Below are the code and all the weights of a small trained network. Each question names an input and a target symbol and asks about switching units off, where a switched-off unit gives its printed mean instead of its output.

import numpy as np


def w(rows, s, z=0):
    codes = np.array(rows[::2]) - 128.0
    scale = np.full(codes.shape[1], s)
    scale[-1] = z or s
    return codes * scale


def norm(h):
    return h / np.sqrt((h * h).mean(-1, keepdims=True) + 1e-5)


def softmax(a):
    e = np.exp(a - a.max(-1, keepdims=True))
    return e / e.sum(-1, keepdims=True)


def log_softmax(a):
    a = a - a.max(-1, keepdims=True)
    return a - np.log(np.exp(a).sum(-1, keepdims=True))


def net(x, mask):
    ids = ['αβγδεζηθλμξπστφω'.index(c) for c in x.split()]
    T = len(ids)
    res = E[ids] + P[:T]
    u = 0
    for l in range(2):
        r = norm(res)
        for j in range(3):
            rows = slice(4 * j, 4 * j + 4)
            q, k, v = (r @ M[l][rows].T for M in (Q, K, V))
            z = softmax(np.where(np.tri(T) > 0, q @ k.T / 4**0.5, -1e9)) @ v
            o = O[l][rows]
            res = res + np.where(mask[u + j], z, o[:, -1]) @ o[:, :-1]
        u += 3
    return log_softmax(norm(res)[-1] @ U[:, :-1].T + U[:, -1])


Q, K, V, O = {}, {}, {}, {}
E = w([
[167,207,75,167,84,131,61,123,136,193,104,131],'α',
[194,182,147,115,159,181,147,101,126,56,99,147],'β',
[125,209,136,151,147,26,122,145,197,144,124,62],'γ',
[195,118,177,175,168,112,196,75,123,156,137,111],'δ',
[245,117,143,117,104,123,142,188,132,145,174,166],'ε',
[143,100,168,93,24,127,92,133,143,206,71,62],'ζ',
[136,114,93,161,187,141,96,147,175,181,89,195],'η',
[110,79,111,82,172,170,229,156,175,200,145,130],'θ',
[94,172,108,104,87,157,249,145,146,130,134,191],'λ',
[100,236,151,109,128,192,71,165,172,212,127,116],'μ',
[131,139,6,126,138,152,152,115,169,117,174,89],'ξ',
[105,95,122,95,183,136,104,217,233,95,120,137],'π',
[98,121,177,148,81,163,95,92,222,107,144,167],'σ',
[103,144,129,76,167,157,52,113,113,89,208,140],'τ',
[83,97,129,87,86,86,171,186,170,58,167,84],'φ',
[26,134,152,170,117,94,112,119,132,137,135,179],'ω',
],0.023)
P = w([
[203,196,81,58,124,7,79,66,254,198,32,197],'0',
[182,186,91,91,124,59,103,100,233,183,66,180],'1',
[160,176,83,112,118,93,112,124,210,165,94,161],'2',
[150,167,91,155,109,133,109,148,197,156,126,136],'3',
[126,163,95,176,115,178,123,172,184,143,149,118],'4',
[126,149,111,208,111,187,136,194,172,125,186,104],'5',
[104,149,125,239,100,217,141,208,150,114,204,87],'6',
],0.0094)
Q[0] = w([
[141,184,103,163,103,154,54,145,156,97,107,129],'L0H0',
[150,150,126,205,144,162,155,168,84,165,109,79],'L0H0',
[102,159,87,22,129,151,122,160,152,127,96,135],'L0H0',
[139,127,145,137,182,58,134,46,5,130,107,111],'L0H0',
[182,190,131,149,133,154,127,166,170,137,147,128],'L0H1',
[103,133,139,93,155,145,147,111,146,110,103,176],'L0H1',
[178,101,88,116,145,118,138,126,51,97,85,126],'L0H1',
[126,108,126,170,156,130,159,150,124,144,81,142],'L0H1',
[147,38,120,85,184,97,121,126,31,98,125,105],'L0H2',
[126,112,122,115,109,113,199,141,146,148,167,134],'L0H2',
[120,172,167,150,76,116,49,175,138,143,178,142],'L0H2',
[166,136,124,136,110,126,128,111,158,205,163,147],'L0H2',
],0.015)
K[0] = w([
[106,118,122,166,80,138,125,164,105,123,187,170],'L0H0',
[148,150,136,178,123,222,135,167,151,123,145,109],'L0H0',
[97,117,138,129,92,151,82,117,156,83,187,160],'L0H0',
[225,179,112,112,160,65,135,96,143,143,58,131],'L0H0',
[69,96,108,168,146,195,133,152,112,101,178,133],'L0H1',
[142,94,104,134,135,87,153,106,118,144,135,125],'L0H1',
[183,94,152,95,131,117,99,109,187,174,105,101],'L0H1',
[148,136,106,115,135,151,154,165,147,165,115,142],'L0H1',
[115,146,132,127,121,88,42,121,172,207,62,143],'L0H2',
[132,73,126,156,106,116,143,157,181,105,141,97],'L0H2',
[155,115,102,95,170,126,153,138,2,126,174,119],'L0H2',
[146,89,138,149,91,175,152,116,101,113,191,106],'L0H2',
],0.015)
V[0] = w([
[254,75,119,134,110,104,95,191,139,174,172,164],'L0H0',
[125,115,178,104,86,98,128,48,182,108,167,162],'L0H0',
[118,168,94,91,78,148,186,184,136,191,163,198],'L0H0',
[96,74,130,102,198,162,112,76,154,145,134,142],'L0H0',
[182,137,130,175,131,107,113,205,95,96,178,239],'L0H1',
[109,142,175,147,224,157,152,172,125,186,118,190],'L0H1',
[47,57,85,85,80,151,169,103,117,174,140,175],'L0H1',
[126,97,142,223,142,161,123,155,185,117,50,89],'L0H1',
[96,71,127,171,133,51,138,145,144,176,149,113],'L0H2',
[205,76,104,134,100,144,162,159,93,69,12,72],'L0H2',
[101,58,36,113,42,172,150,43,136,154,119,116],'L0H2',
[78,174,148,201,182,190,169,54,161,120,50,84],'L0H2',
],0.0067)
O[0] = w([
[176,161,178,194,169,159,144,160,114,118,74,72,168],'L0H0',
[210,127,203,130,112,109,107,150,117,92,242,155,255],'L0H0',
[153,144,177,191,87,143,193,90,171,125,123,173,227],'L0H0',
[149,129,140,95,113,145,104,127,74,173,176,150,139],'L0H0',
[95,150,189,145,222,76,121,113,107,132,154,92,137],'L0H1',
[98,153,166,39,165,126,154,102,93,184,139,142,154],'L0H1',
[114,100,117,134,67,88,129,158,104,213,176,141,132],'L0H1',
[140,131,154,90,136,174,121,82,209,147,151,76,167],'L0H1',
[114,63,142,161,139,89,59,100,192,124,102,106,100],'L0H2',
[82,156,21,145,122,150,175,134,136,131,68,149,71],'L0H2',
[139,137,55,119,160,121,102,39,183,177,176,104,98],'L0H2',
[90,174,170,89,130,138,159,1,147,120,121,105,76],'L0H2',
],0.0077,0.0057)
Q[1] = w([
[91,83,162,89,149,102,132,101,101,89,159,140],'L1H0',
[138,139,185,125,122,134,50,135,150,109,207,157],'L1H0',
[69,162,134,79,87,131,25,104,88,145,150,145],'L1H0',
[83,142,166,197,134,172,174,126,181,195,103,165],'L1H0',
[132,93,48,78,160,113,85,54,108,135,150,89],'L1H1',
[122,97,118,216,105,170,84,174,227,129,190,94],'L1H1',
[82,77,43,135,107,119,138,149,87,117,133,105],'L1H1',
[150,110,122,117,153,149,101,182,2,76,83,212],'L1H1',
[155,145,155,141,131,156,210,150,171,231,137,90],'L1H2',
[137,130,142,98,97,134,119,148,155,139,244,152],'L1H2',
[133,72,174,236,139,142,166,127,117,136,132,132],'L1H2',
[193,199,190,215,140,199,144,122,179,87,181,144],'L1H2',
],0.013)
K[1] = w([
[141,194,112,114,111,100,91,104,77,158,96,121],'L1H0',
[185,124,154,149,125,128,150,126,100,179,224,159],'L1H0',
[236,123,147,70,113,84,164,107,85,145,103,74],'L1H0',
[107,133,98,141,198,193,183,153,168,110,223,106],'L1H0',
[135,124,87,104,129,113,58,90,208,164,99,135],'L1H1',
[124,68,80,178,117,154,202,148,101,96,190,82],'L1H1',
[122,126,118,137,73,126,40,155,200,143,86,141],'L1H1',
[115,155,158,122,129,128,9,141,113,101,101,200],'L1H1',
[52,152,119,144,146,237,112,166,176,115,207,111],'L1H2',
[6,108,109,166,140,116,86,110,99,53,167,145],'L1H2',
[71,164,119,154,87,159,130,155,88,163,155,56],'L1H2',
[25,36,134,120,113,198,131,143,95,100,192,46],'L1H2',
],0.013)
V[1] = w([
[133,95,217,146,86,95,161,103,110,86,113,209],'L1H0',
[113,82,155,56,222,146,155,181,161,157,147,101],'L1H0',
[123,185,147,148,103,78,77,114,85,198,140,85],'L1H0',
[249,118,123,55,125,106,152,120,107,110,157,45],'L1H0',
[162,183,19,157,147,45,149,97,52,140,162,101],'L1H1',
[169,101,121,181,193,142,29,54,116,196,91,123],'L1H1',
[155,63,202,132,77,91,198,47,67,140,111,154],'L1H1',
[155,103,177,134,76,58,127,106,181,32,124,57],'L1H1',
[65,158,164,139,90,2,132,185,163,208,59,74],'L1H2',
[231,58,147,79,74,120,207,87,97,214,53,112],'L1H2',
[129,214,150,74,65,223,62,146,113,148,117,92],'L1H2',
[115,57,144,117,19,219,174,146,202,114,133,104],'L1H2',
],0.0079)
O[1] = w([
[78,87,195,136,179,149,182,168,101,99,192,183,175],'L1H0',
[158,92,161,75,183,117,112,85,192,159,44,133,152],'L1H0',
[106,151,132,119,137,115,151,122,80,194,215,71,115],'L1H0',
[184,88,91,143,196,126,165,118,47,115,136,63,161],'L1H0',
[133,151,175,151,164,47,197,163,206,132,156,69,92],'L1H1',
[103,149,209,255,166,141,117,163,71,130,85,124,95],'L1H1',
[154,50,110,203,144,201,230,125,142,156,113,137,128],'L1H1',
[106,158,71,156,144,199,140,134,101,69,154,41,189],'L1H1',
[68,86,85,74,111,192,218,189,182,135,155,73,134],'L1H2',
[69,157,177,95,58,188,64,112,123,63,126,36,26],'L1H2',
[138,235,132,91,136,67,205,147,72,75,100,166,201],'L1H2',
[247,122,190,121,90,92,136,214,153,106,83,81,253],'L1H2',
],0.0079,0.0058)
U = w([
[112,232,146,139,148,209,80,166,137,200,135,128,48],'α',
[117,190,124,87,111,116,223,123,116,97,91,172,114],'β',
[80,107,145,91,111,94,136,167,96,38,133,34,185],'γ',
[136,113,152,221,184,157,189,126,116,118,98,88,112],'δ',
[137,84,96,135,161,122,102,254,140,99,96,151,157],'ε',
[164,165,51,204,53,134,99,99,91,186,98,113,131],'ζ',
[66,97,114,163,167,63,104,108,68,147,117,178,253],'η',
[172,93,145,91,186,116,108,98,179,181,61,148,71],'θ',
[111,94,119,106,126,134,180,120,146,205,187,136,103],'λ',
[118,126,207,60,61,127,96,137,59,178,95,61,157],'μ',
[101,186,138,164,140,26,118,131,186,123,153,72,76],'ξ',
[112,98,102,75,192,110,67,112,65,51,111,141,215],'π',
[149,138,105,125,134,234,110,39,102,41,146,138,149],'σ',
[219,129,183,122,166,107,117,158,103,116,185,138,113],'τ',
[142,129,35,121,156,131,102,121,164,78,177,79,123],'φ',
[95,124,201,195,61,125,116,119,173,99,160,179,78],'ω',
],0.0092,0.0061)

Each question gives the input, a string of symbols that net reads in full, and the target symbol t.
The units are the heads (4 rows each of Q, K, V and O). Each row of codes is followed by its name. A weight is (code - 128) times the scale printed after its matrix; where a second scale follows, it is the last column's (O and U).
mask holds one flag per head, layer by layer. A switched-off head (its flag False) gives its mean, the last column of its rows in O, instead of its output. The means were averaged over made-up inputs and are rounded, as every weight is.
A unit's drop is (log p(t) with every unit on - log p(t) with that unit switched off) / (log p(t) with every unit on - log p(t) with every unit switched off).
The circuit of an input: a set's keep is (log p(t) with only the set's units on - log p(t) with every unit switched off) / (log p(t) with every unit on - log p(t) with every unit switched off). Starting from all 6 units, units are removed one at a time, each time the one whose removal leaves the highest keep (on an exact tie, the one counted first), for as long as the keep stays at least 0.8.
circuit, biggest first: the units of the circuit, biggest drop first
unit that matters most: the unit with the biggest drop
which heads matter: for each layer, one digit per head in row order, 1 if its drop is at least 0.15 and else 0, layers parted by /
drop of u: that unit's drop, to one decimal
input ε σ ζ ε ε σ σ, target ε: unit that matters most -> L0H2
input ξ σ ω ξ η σ, target ξ: which heads matter -> 001 / 010
input μ ω β θ ξ ζ θ, target θ: circuit, biggest first -> L1H0, L0H2
input ω λ σ σ θ π γ, target θ: circuit, biggest first -> L1H0, L1H1
input ζ α γ φ ε, target ε: circuit, biggest first -> L0H2, L0H0
input σ μ τ π ζ ζ σ, target τ: which heads matter -> 001 / 001
input ζ γ γ, target γ: circuit, biggest first -> L1H2, L0H1
input δ α α ζ γ τ ξ, target ξ: circuit, biggest first -> L1H1, L0H2
input σ ε π φ δ μ, target δ: circuit, biggest first -> L1H1, L1H0
input τ ω α β, target β: which heads matter -> 001 / 000
input ε δ δ, target δ: which heads matter -> 000 / 010
input γ α τ ε μ ζ ζ, target ε: which heads matter -> 001 / 000
input ε ε η δ ξ, target ζ: circuit, biggest first -> L1H0, L0H0
input η γ ξ ζ ε β φ, target φ: unit that matters most -> L1H1
input δ φ γ, target φ: circuit, biggest first -> L1H1, L0H1
input ξ γ π θ, target θ: which heads matter -> 000 / 100
input σ μ η α τ η, target η: which heads matter -> 000 / 001
input ε σ φ σ μ λ, target λ: circuit, biggest first -> L1H1, L0H1
input λ σ μ σ, target τ: which heads matter -> 100 / 001
input ζ ε γ μ φ ε α, target ε: unit that matters most -> L0H2
input λ ε θ σ δ σ, target δ: which heads matter -> 001 / 110
input α α ω σ, target λ: circuit, biggest first -> L1H2, L0H1
input ω δ σ, target δ: which heads matter -> 000 / 110
input η δ φ γ, target φ: which heads matter -> 000 / 010
input σ θ σ η, target θ: which heads matter -> 001 / 110
input δ σ μ, target τ: which heads matter -> 100 / 101
input τ δ ε τ π δ η, target θ: unit that matters most -> L1H0
input σ σ σ σ μ, target τ: which heads matter -> 100 / 001
input θ τ γ, target η: drop of L1H0 -> 0.0
